Below is a small trained network, with its code and all its weights. Each question gives an input and a class and asks what happens when units are switched off, that is, made to give their printed mean instead of their output.

import numpy as np


def w(rows, s, z=0):
    codes = np.array(rows[::2]) - 128.0
    scale = np.full(codes.shape[1], s)
    scale[-1] = z or s
    return codes * scale


def norm(h):
    return h / np.sqrt((h * h).mean(-1, keepdims=True) + 1e-5)


def f(y):
    return np.maximum(y, 0)


def log_softmax(a):
    a = a - a.max(-1, keepdims=True)
    return a - np.log(np.exp(a).sum(-1, keepdims=True))


def net(x, mask):
    res = np.array(x, float).reshape(1, 7) / 4 @ E
    u = 0
    for l in range(3):
        y = f(norm(res) @ A[l][:, :-1].T + A[l][:, -1])
        res = res + np.where(mask[u : u + 9], y, B[l][:, -1]) @ B[l][:, :-1]
        u += 9
    return log_softmax(norm(res)[-1] @ U[:, :-1].T + U[:, -1])


A, B = {}, {}
E = w([
[183,106,245,221,212,224,197],'x0',
[254,64,89,57,97,49,123],'x1',
[120,224,178,251,95,72,197],'x2',
[44,185,41,218,152,122,37],'x3',
[82,140,84,111,189,206,198],'x4',
[166,32,197,168,250,161,246],'x5',
[52,29,125,26,124,67,99],'x6',
],0.00088)
A[0] = w([
[64,117,97,98,211,106,126,182],'L0N0',
[143,130,1,178,205,138,108,46],'L0N1',
[89,136,115,94,121,125,76,124],'L0N2',
[94,102,187,192,188,184,138,37],'L0N3',
[99,151,116,108,107,142,114,80],'L0N4',
[181,152,170,169,95,150,94,33],'L0N5',
[169,83,127,26,154,112,126,116],'L0N6',
[202,180,192,186,96,152,67,5],'L0N7',
[55,206,89,84,111,131,86,27],'L0N8',
],0.0028,0.002)
B[0] = w([
[207,151,155,145,49,131,90,253],'L0N0',
[220,200,79,123,211,70,92,183],'L0N1',
[79,61,57,159,56,129,94,209],'L0N2',
[90,89,183,194,213,169,204,202],'L0N3',
[98,117,95,135,84,199,171,153],'L0N4',
[177,171,115,149,84,140,136,149],'L0N5',
[169,69,161,31,87,104,155,249],'L0N6',
[253,180,177,142,57,171,131,167],'L0N7',
[127,99,64,197,97,231,112,201],'L0N8',
],0.0025,0.0016)
A[1] = w([
[137,165,108,122,54,95,152,161],'L1N0',
[85,123,122,152,73,169,79,50],'L1N1',
[54,155,63,91,148,145,127,105],'L1N2',
[132,145,82,179,83,57,31,87],'L1N3',
[52,103,229,157,253,191,174,7],'L1N4',
[131,156,135,34,147,166,219,83],'L1N5',
[222,207,103,159,196,127,124,75],'L1N6',
[166,104,162,75,146,122,165,139],'L1N7',
[141,66,101,84,100,129,165,85],'L1N8',
],0.0029,0.0017)
B[1] = w([
[132,85,232,192,177,114,104,238],'L1N0',
[106,165,88,97,110,135,132,189],'L1N1',
[162,188,117,200,113,137,139,180],'L1N2',
[103,71,157,106,142,174,249,255],'L1N3',
[61,31,112,212,254,193,229,250],'L1N4',
[211,29,158,124,100,138,242,191],'L1N5',
[172,179,151,95,204,107,65,211],'L1N6',
[139,151,94,182,58,178,140,233],'L1N7',
[155,120,142,94,134,121,153,214],'L1N8',
],0.0028,0.0016)
A[2] = w([
[165,131,81,175,253,126,130,99],'L2N0',
[178,107,123,147,151,79,200,205],'L2N1',
[26,158,39,177,50,158,90,3],'L2N2',
[157,212,187,148,151,156,68,95],'L2N3',
[142,104,136,80,81,65,28,170],'L2N4',
[78,230,128,183,172,139,134,74],'L2N5',
[89,150,180,179,124,24,141,12],'L2N6',
[115,42,160,154,137,86,64,139],'L2N7',
[124,56,130,56,128,148,81,69],'L2N8',
],0.0037,0.0015)
B[2] = w([
[103,175,95,137,210,127,96,224],'L2N0',
[61,109,159,127,65,182,85,253],'L2N1',
[106,212,76,119,41,238,139,226],'L2N2',
[236,147,100,121,100,92,89,183],'L2N3',
[44,167,61,148,236,133,143,224],'L2N4',
[142,18,126,31,162,93,128,195],'L2N5',
[66,210,218,145,117,77,75,151],'L2N6',
[86,177,95,89,131,79,114,182],'L2N7',
[136,90,93,110,128,3,140,199],'L2N8',
],0.0032,0.0025)
U = w([
[84,62,174,202,246,208,191,232],'0',
[252,193,203,174,85,122,89,117],'1',
[78,66,37,27,128,14,97,128],'2',
[178,190,69,132,234,111,57,21],'3',
[62,203,40,134,27,217,106,223],'4',
[47,172,223,160,69,62,104,8],'5',
[195,1,187,62,53,129,205,90],'6',
],0.0073,0.0013)

Each question gives the input, the list of numbers given to net, and the class t.
The units are the neurons (one row each of A and B). Each row of codes is followed by its name. A weight is (code - 128) times the scale printed after its matrix; where a second scale follows, it is the last column's (A, B and U).
mask holds one flag per neuron, layer by layer. A switched-off neuron (its flag False) gives its mean, the last column of its row in B, instead of its output. The means were averaged over made-up inputs and are rounded, as every weight is.
A unit's drop is (log p(t) with every unit on - log p(t) with that unit switched off) / (log p(t) with every unit on - log p(t) with every unit switched off).
The circuit of an input: a set's keep is (log p(t) with only the set's units on - log p(t) with every unit switched off) / (log p(t) with every unit on - log p(t) with every unit switched off). Starting from the 12 units with the biggest drops (on a tie, the unit counted first), units are removed one at a time, each time the one whose removal leaves the highest keep (on an exact tie, the one counted first), for as long as the keep stays at least 0.8.
units of the circuit, in order: the units of the circuit, biggest drop first
most important unit: the unit with the biggest drop
top k neurons: the k neurons with the biggest drops, biggest first
k most important neurons of layer l: the k neurons of layer l with the biggest drops, biggest first
input [3,2,8,-5,-6,3,2], class 5: units of the circuit, in order : [L2N6; L2N1; L1N5]
input [5,7,-4,-5,-7,-1,6], class 2: most important unit : L2N4
input [-3,1,5,7,-2,1,0], class 5: top 3 neurons : [L2N6; L1N3; L1N0]
input [-3,-3,-8,-6,-4,-6,-7], class 2: units of the circuit, in order : [L2N8; L2N2]
input [4,3,-5,-1,-4,1,3], class 2: units of the circuit, in order : [L2N8; L2N7]
input [3,-1,8,3,7,-4,-6], class 1: units of the circuit, in order : [L2N3; L2N4; L1N4]
input [-1,-4,-2,6,2,3,0], class 3: units of the circuit, in order : [L0N1; L0N0; L1N6]
input [8,1,-2,0,-5,-3,4], class 1: 2 most important neurons of layer 0 : [L0N7; L0N2]
input [6,8,8,1,5,0,-2], class 1: units of the circuit, in order : [L1N4; L1N3]
input [4,3,8,-6,5,-3,-1], class 1: units of the circuit, in order : [L1N4; L1N3]
input [0,8,3,4,6,7,-5], class 3: 2 most important neurons of layer 1 : [L1N6; L1N3]
input [8,4,-8,7,4,-8,-6], class 3: units of the circuit, in order : [L0N1; L1N6]
input [-7,-2,8,8,5,6,-3], class 3: 2 most important neurons of layer 2 : [L2N5; L2N3]
input [7,-1,-3,8,-6,-7,-6], class 1: units of the circuit, in order : [L0N7; L2N3]
input [7,3,-2,-1,7,-8,5], class 2: units of the circuit, in order : [L2N8]
input [-2,-3,8,-6,2,0,0], class 5: top 3 neurons : [L2N6; L0N3; L1N3]
input [2,0,4,-4,-2,-5,5], class 5: top 2 neurons : [L2N6; L1N0]
input [-7,-1,-6,4,-2,-5,5], class 4: top 2 neurons : [L2N2; L0N8]
input [3,4,-3,1,4,4,3], class 6: 2 most important neurons of layer 0 : [L0N6; L0N0]
input [-1,5,-2,8,1,-3,3], class 4: units of the circuit, in order : [L2N2]
